In the rows, 128 means zero.
Each row of numbers belongs to one of the elements below and depends on some of the facts about them. Some rows are named. Which element is each other row?

There are 4 kinds of fact about the elements: Ξ, κ, δ, λ.
basim | Ξ puflok | κ a | λ f
batum | Ξ lebur | κ a | λ j
betrul | Ξ triflom | κ b | λ g
bibrak | Ξ kigrem | κ b | λ k
bifak | Ξ femir | κ b | λ f
bofabre | Ξ plavotrel | κ b | λ k
braplan | Ξ troka | κ e | λ i
breflen | Ξ lebur | κ a | δ todrige, dronum, gruba | λ f
brikla | Ξ dronum | κ a | λ j
bromam | Ξ pibrego | κ a | λ j
brozon | Ξ zuda | κ a | δ feper, skibris, bibrak, lebur | λ g
bruskor | Ξ plavotrel | κ b | λ g
brutak | Ξ dronum | κ b | δ rutem, sosol, firos | λ h
bubagem | Ξ puskir | κ a | λ h
dimel | Ξ plegol | κ d | δ plavotrel, sibipa, nagri, gozu | λ k
dofa | Ξ puskir | κ a | λ h
drastar | Ξ pibrego | κ a | λ j
drebrulen | Ξ puflok | κ c | λ g
dribri | Ξ lona | κ e | δ sebulim | λ i
dronum | Ξ mimok | λ j
drustok | Ξ pibrego | κ a | λ i
dustolin | Ξ femir | κ a | λ g
fadril | Ξ puflok | κ b | λ g
femir | Ξ mimok | λ f
feper | Ξ triflom | κ a | λ f
firos | Ξ kigrem | κ a | λ h
fizesos | Ξ zefis | κ d | λ j
flimi | Ξ lebur | κ a | λ i
flumon | Ξ kigrem | κ a | λ k
fufi | Ξ romenul | κ a | δ flumon, puflok, drastar, zusti, rinas | λ k
fufle | Ξ zuda | κ c | δ gogrek, skili | λ i
gazur | Ξ skibris | κ a | λ f
gegras | Ξ kigrem | κ a | λ h
gogrek | Ξ plodigan | κ c | λ i
gozu | Ξ lebur | κ e | λ h
grani | Ξ kigrem | κ c | λ f
grasul | Ξ vustom | κ a | λ i
greplik | Ξ zefis | κ b | λ h
grese | Ξ traplidel | κ b | δ pibrego, klabol, skabrom | λ h
gribem | Ξ kibok | κ d | λ g
gripa | Ξ lebur | κ b | λ i
gronem | Ξ dronum | κ a | λ h
gruba | Ξ plodigan | κ a | λ i
grudredol | Ξ lebur | κ a | δ plopak, traplidel, skoflan | λ g
gruker | Ξ zuda | κ a | λ h
gruskoflok | Ξ dronum | κ d | λ i
kabrom | Ξ kigrem | κ d | λ f
kaplok | Ξ puskir | κ b | δ flimi, nogrok | λ g
kibok | Ξ puskir | λ f
kifir | Ξ plodigan | κ a | λ i
kigrem | δ manuk | λ f
klabol | Ξ plavotrel | κ e | λ j
klabrebrol | Ξ troka | κ a | λ k
klive | Ξ kigrem | κ a | λ h
kludro | Ξ plavotrel | κ e | λ g
kopo | Ξ tadi | κ c | λ i
kugre | Ξ plavotrel | κ a | λ f
kulisom | Ξ plegol | κ a | λ i
lebur | Ξ mimok | λ j
lenustil | Ξ femir | κ c | λ f
lona | δ setur, plinom, dronum, grasul | λ h
mabres | Ξ lebur | κ c | λ i
manuk | Ξ kibok | κ d | λ g
mazor | Ξ traplidel | κ c | λ i
melugir | Ξ lona | κ b | λ h
mimok | λ g
mosur | Ξ zuda | κ d | δ simur | λ h
mufli | Ξ troka | κ c | λ k
nagri | Ξ puskir | κ a | λ k
neklal | Ξ kibok | κ a | λ f
neklipal | Ξ troka | κ a | λ h
netrir | Ξ plodigan | κ c | λ i
nezom | Ξ lona | κ a | δ pibrego, feper, gazur, dofa | λ f
nogrok | Ξ lebur | κ a | λ g
nonabak | Ξ pibrego | κ a | λ h
nosem | Ξ plodigan | κ e | λ h
nozor | Ξ dronum | κ a | δ flumon, klive, dofa, skabrom | λ i
nulo | Ξ skibris | κ a | λ i
pibrego | Ξ traplidel | λ i
pipom | Ξ lebur | κ b | λ h
plasos | Ξ plodigan | κ c | λ j
plavotrel | Ξ traplidel | λ k
plebu | Ξ plavotrel | κ a | λ g
plegol | Ξ traplidel | λ k
plimin | Ξ puflok | κ a | λ j
plinom | Ξ triflom | κ d | λ k
plipok | Ξ femir | κ a | λ h
ploda | Ξ femir | κ c | λ g
plodigan | Ξ puskir | λ f
plopak | Ξ plodigan | κ c | λ f
puflok | Ξ kigrem | λ g
puskir | λ g
puso | Ξ plavotrel | κ e | λ f
rinas | Ξ traplidel | κ c | λ f
romenul | Ξ lona | λ g
rupla | Ξ mimok | κ a | λ k
rusak | Ξ romenul | κ b | δ mufli, mimok, lenustil | λ f
rutem | Ξ tadi | κ c | λ j
sebulim | Ξ plodigan | κ d | λ h
setur | Ξ kibok | κ a | λ h
sibipa | Ξ plavotrel | κ b | λ i
simek | Ξ femir | κ a | λ g
simur | Ξ pibrego | κ e | λ k
skabrom | Ξ tadi | κ c | λ f
skeklo | Ξ zuda | κ c | δ zudoskon, zizo, skoflan, dustolin | λ f
skibris | Ξ lona | λ h
skili | Ξ tadi | κ e | λ g
skoflan | Ξ troka | κ c | λ h
skudu | Ξ traplidel | κ b | λ j
skugu | Ξ plodigan | κ c | δ simek, zuda, puskir, manuk | λ i
skuvul | Ξ puskir | κ d | λ i
soreto | Ξ zuda | κ d | λ j
sosol | Ξ femir | κ a | λ i
stisti | Ξ zuda | κ b | δ zuge, skabrom | λ f
storal | Ξ tadi | κ a | λ g
tadi | Ξ lona | δ bromam, sibipa | λ i
tigitri | Ξ traplidel | κ e | λ i
todrige | Ξ triflom | κ b | λ k
tomagra | Ξ troka | κ a | λ g
traplidel | λ j
treflil | Ξ zuda | κ a | δ gazur | λ k
triflom | Ξ traplidel | λ f
trilizu | Ξ troka | κ b | λ g
troba | Ξ kigrem | δ puskir, bofabre, gruba | λ f
troka | Ξ lona | λ k
tronu | Ξ lona | κ e | λ k
trubil | Ξ traplidel | κ c | λ i
trugrom | Ξ pibrego | κ c | δ vosubok, gruskoflok, tronu, zusti | λ g
trumos | Ξ plavotrel | κ a | λ k
tuskonuk | Ξ pibrego | κ a | δ netrir, troka, kugre, puso, gruker, nonabak | λ g
vagre | Ξ plodigan | κ a | λ f
vitrom | Ξ troka | κ c | λ i
vosubok | Ξ plegol | κ b | λ k
vustom | Ξ mimok | λ f
zazo | Ξ kigrem | κ b | λ f
zefis | δ skudu, gogrek, tomagra, storal, plebu | λ h
zefu | Ξ troba | κ a | δ grasul, flimi, bofabre, lebur | λ k
zizo | Ξ kigrem | κ c | λ h
zogrilal | Ξ zefis | κ a | δ netrir, skudu, zuda, nosem | λ g
zubru | Ξ zefis | κ e | λ f
zuda | Ξ zefis | λ f
zudoskon | Ξ lebur | κ d | λ k
zuge | Ξ puflok | κ e | λ i
zusti | Ξ puskir | κ c | λ f

Named rows:
romenul: [ 97 138  95 120 145 155 114 114 122 133 147 115 141 117 120 132 141  98
 131 117 145 126 106 125 148 113 151 128  94 125 111 163 110 148 102 122
 165 102 167 109 124 136 171 145 108 154 137 158 116]
vustom: [100 154 141  88 181 169 111 131 112 114  91 127 142 137 154  89 117 134
 138 181 144 156 120 124 127 123 121 121 197 116 165 122 132 122 126 125
 152 117 193 112 135 122 114 172  92 146 139 155 164]
gripa: [171 151 169 122 198 108 152 114 123 119 187 125 148  86 133 107 130 130
 136  97 121 156 115 117 152 157 152 121 143 139 129 124 120 108 142 131
  81 153  84 120  98  99  80 100 128 131  96 123 151]
bruskor: [124 148  80 129 165  94 150 130 127 138 193 117 143 106 121 126 149  99
 141 119 136 105  87 128 167 161 155 135 155 139  92 134 102 115 112 125
 121 148 118 111  97 115 145 127  94 142  92 120  96]
rupla: [154 142 154 155 173 127 125 121 120 105 123 136 136 145 154 107 117 117
 133 131 126 156 131 141 115 124 133 125 144 123 129 127 116 133 134 131
 135 141 121 135 157 124 144 149 122 134 135 139 153]
lenustil: [151 162 141 146 178 108 110 161 129 123 120 136 136 135 172  89 123 119
 131 139 124 124 114 177 107 137 106 141 223 103 138  99 127 124 148 128
 100 133  89 133 135  97 133 138 102 130  86 147 155]
kifir: [150 135 162 137 118 117 132 113 126 104 107 124 123 113 129 126 121 120
 119 125 120 152 156 129 100 122 144 126  95 112 151 125 118 127 134 132
 114 157  97 111 124 144 152 106 170 127 134 125 151]
tadi: [126 144 153 104 176 149 119 109 125 118 146 118 151 120 142  99 129 127
 130 108 119 169 149 101 123 115 142 110  85 136 168 156 126 124 122 128
 131 134 127 106 132 124 131 108 168 150 133 144 161]
kludro: [135 143 106 197  69 124 124 140 129 131 141 120 117 136 129 141 117  82
 128 112 131 130 118 137  96 118 130 147 105  86 125 120  95 144 114 126
 207 142 121 118 165 158 219 140 145 139 131 136  93]
grudredol: [158 148 119 157 140 156 112 124 128 140 164 115 140 122 142 128 126  83
 123 124 142 112  90 148 137 124 156 132 112 121  97 131 106 145 118 123
 176 128 122 116 146 133 162 132 123 148 123 135 107]
sibipa: [149 155 140 116 179  76 162 124 125 115 197 130 147 103 137 115 140 137
 138 106 107 151 134 102 132 152 149 126 149 139 142 126 115  96 136 136
  73 158  89 102  89 100 128 109 129 128  92 116 139]
nogrok: [162 137 109 170 107 136 131 123 125 140 161 129 133 115 116 147 129  94
 134 134 147 115  72 127 127 124 156 142 104  99 102 127 101 151 120 125
 161 118 123 119 135 131 161 145  89 146 147 150 122]
braplan: [149 141 167 182 104 128 129 128 134 107 135 125 122 142 151 120 109 112
 124  80 116 176 160 138  95 112 125 136  82  86 177 122 117 148 139 131
 162 151  60 123 168 136 175 104 192 131 118 149 153]
bifak: [119 155 130  94 217 116 131 148 119 120 148 130 147 119 165  81 128 131
 144 154 135 140 101 156 159 163 121 131 223 132 134 106 125 111 139 126
 100 142 116 120 108  98  88 156  85 132  84 137 160]
fufle: [158 149 154 173 155  76 125 131 137 117 130 128 140 113 130 118 115 110
 116  84 113 151 140 149 106 156 131 127 143 106 132 118 123 119 138 128
  74 162  38 149 126 108 121  70 175 141 103 124 141]
femir: [106 151 139  88 195 176 110 131 112 116  95 127 145 136 153  86 117 133
 140 175 140 156 115 132 130 125 119 121 191 115 166 122 133 128 129 127
 153 117 205 112 136 125 113 166  90 145 142 150 165]
trilizu: [108 143  86 130 184 101 143 124 128 138 207 114 145 100 126 124 155  96
 135  98 139 109  91 150 177 157 153 137 128 133  91 144 104 138 114 120
 114 120  82 119  97 102 133 121 102 148  75 139 113]
sebulim: [156 141  99 137 134  82 129 121 131 140 142 123 134  87 105 148 157  87
 118 118 134  79  95 158 146 147 161 135 118 131  68 139 107 134 118 124
  69 124  85 112  89 114 154  96  98 141 105 128 102]

Which element is each row?
No name comes twice in this set of rows, the named rows included.
[ 92 135  98 135 139 147 112 111 122 131 128 107 150  98  93 142 122  93
 120 106 147 133 103 125 146 131 159 119 101 126 108 154 114 134  94 118
 164 117 177 122 124 125 133 116 123 162 152 132 107]  zefis
[153 145 139 175 184  67 128 142 133 112 149 138 134 153 168 104 132 115
 131  97 110 138 143 165 117 136 120 135 147 118 117 130 115 135 140 132
  80 136  41 148 145  93 172 123 139 127  90 150 159]  mufli
[ 83 129 124 130 194 125 122 113 116  95 106 134 148 135 130 121 124 136
 138 114 129 179 143 133 131 114 135 115 131 119 143 155 127 129 113 127
 127 115 173 134 140 107 135 158 117 145 153 158 166]  troka
[140 132 110 155  76 114 137 119 128 136 138 125 123 102 104 161 133  89
 127 133 144 103  91 121 110 127 162 144  67 105 100 132  95 147 112 123
 143 126  98 110 127 153 185 135 109 137 138 143 121]  setur
[174 144 174 183  73 127 141 124 129  99 111 129 105 125 132 112 109 115
 127 108 118 180 161 121 104 111 116 141  94  80 172 125 108 150 146 132
 156 168  81 114 155 147 162 105 185 123 136 143 142]  zuge
[104 133  90 168 125 128 111 127 131 131 131 116 141 109 103 149 115  84
 123 106 146 130 104 154 125 141 147 131 117 106 105 129 110 138 103 117
 165 131 125 144 136 131 150 127 127 156 128 133 110]  zogrilal
[173 147 148 120 163  74 127 121 132 122 135 132 142 100 131 116 141 119
 121 119 119 124 141 133 114 151 142 123 141 143 114 130 129 114 140 131
  39 158  60 125  95 104 120  77 142 132 100 121 151]  skuvul
[155 134 158 146  97 103 137 116 122 111 100 132 126 112 111 139 114 128
 129 133 128 148 142 103  79 130 147 133  83  97 151 118 111 128 133 132
 103 147  81 122 122 140 150 126 143 128 140 137 167]  gruba
[107 144 112 101 208 109 130 141 120 112 136 126 134 121 144  57 136 122
 148 167 140 140 118 159 173 174 105 131 235 134 142 117 123 126 138 122
 108 161 101 125 107 119  85 144 117 136  73 134 160]  stisti
[145 132 131 158 158 106 127 121 123 108 126 136 143 152 136 104 112 111
 139 153 137 138 132 116 100 145 131 126 128 118 137 127 107 139 125 127
 138 147  66 148 162 138 143 154 155 140 138 142 179]  zefu
[180 146 176 148 137 132 134 116 124 115 138 131 134 111 136 123 119 122
 129 111 119 164 134 119 104 116 147 126 101 121 151 126 124 129 140 135
 119 147 109 115 130 115 138 109 141 135 135 136 149]  sosol
[188 140 132 208  24 119 151 119 132 123 157 126 105 114  95 148 122  87
 127  90 126 148 130 107 114 109 137 145  52  79 131 131  88 158 124 129
 178 163  90 110 151 161 200 100 167 137 150 131  86]  klabol
[137 154 131 139 139  86 122 157 124 111  85 140 115 133 147  88 133 119
 131 157 121 130 135 179 133 148  91 145 221  89 138 107 121 137 146 125
  84 148  90 127 122 115 136 129 115 123  96 146 148]  zusti
[157 135 146 163 140 112 139 117 116  93 112 144 119 144 134 103 131 122
 142 142 123 164 140 143 139 124 113 133 135 109 133 133 114 153 139 132
 130 153 133 123 145 131 151 136 124 128 146 145 147]  flumon

Now the same elements, written a new way:
Some elements and their rows:
tomagra: [141 139 117 131 143 149 122 116 159 131 114 135 106 147]
rupla: [111 139 104 106 127 137 139  84 157 144 131 144 110 156]
setur: [134 108 120 125 143 162 127 123 152 143 126 131 104 142]
vustom: [125 128 138  98 109  64 123  88  90  96 134 117 163 141]
plasos: [103 108 122 138 132 113 134  98 116 171 110 150 129 168]
femir: [123 128 141  97 104  60 123  98  89  98 132 122 164 139]
grese: [138 147 140 151  94  94 166 167 118 165 171 125 147  58]
feper: [130 148 119 107 123 117 139  83 144 123 137  93  84 155]
trubil: [147  97 157 146 142 156  77 183 128 102 131 130 119  91]
drastar: [ 98 113  93 137 151 122 138  88 158 169 105 135 107 159]
zefu: [108 166 100  97 138 176 200 133 132 174 120 105 119 129]
stisti: [147 190 142 133  77  73 182 128 106 141 171  99 139 100]
dofa: [150 111 106 130 134 141 120 131 155 155 141 138  96 139]
batum: [103 118 106 127 147 115 144 103 162 173 102 143 114 170]
skudu: [ 85 117 155 160 111  90 156  76 134 160 124 152 161 130]
todrige: [ 94 130 167 121 106 114 158  64 119 147 155 147 154 123]
kludro: [108 128 119 127 142 142  91 126 123 132 116 130 104 135]
brozon: [141 157 106 121 131 153 170 170 140 155 120  94 109 118]

Which element is each row?
No name comes twice in this set of rows, the named rows included.
[115 196 116 118  97 106 162 147  97 122 127  93 124 134]  skeklo
[152  95 193 162 117 143 104 173 138  97 150 133 148  74]  sibipa
[120 136 127 118  99  83 122  76  85  87 125 115 171 142]  zuda
[146 145 129 168 100 185 110 244 121 103 107 109 151  95]  skugu
[179 133 137 151 132 134 121 221  89 101 116 115 188  46]  tadi
[ 87 124  98 136 148 102 108 102 123 177 106 143 104 144]  klabol
[118 165 128 102 106 103 173 135  67 112 118  78 179 114]  troba
[164  90 199 148 116 132 105 183 139 104 149 145 150  84]  gripa
[162 160 124 146 139 174  99 243 121 123 106 108 120  73]  dribri
[108 161 108 140 116 131 147 181 112 142 123 106 130  97]  trugrom
[122 154 156 146  93 118 171 175 120 150 135 133 164  87]  brutak
[122 129 112 112 137 101 157 101 116  84 140 117 114 174]  kabrom
[123 161  94 140 114 154 151 172 156 137 113  92 115 112]  tuskonuk
[145 170 119 118 120  71 114  92 107 119 161 124  96 140]  skabrom
[ 97 163 122 112 121 114 106  98 111 114 123 107  95 157]  puso

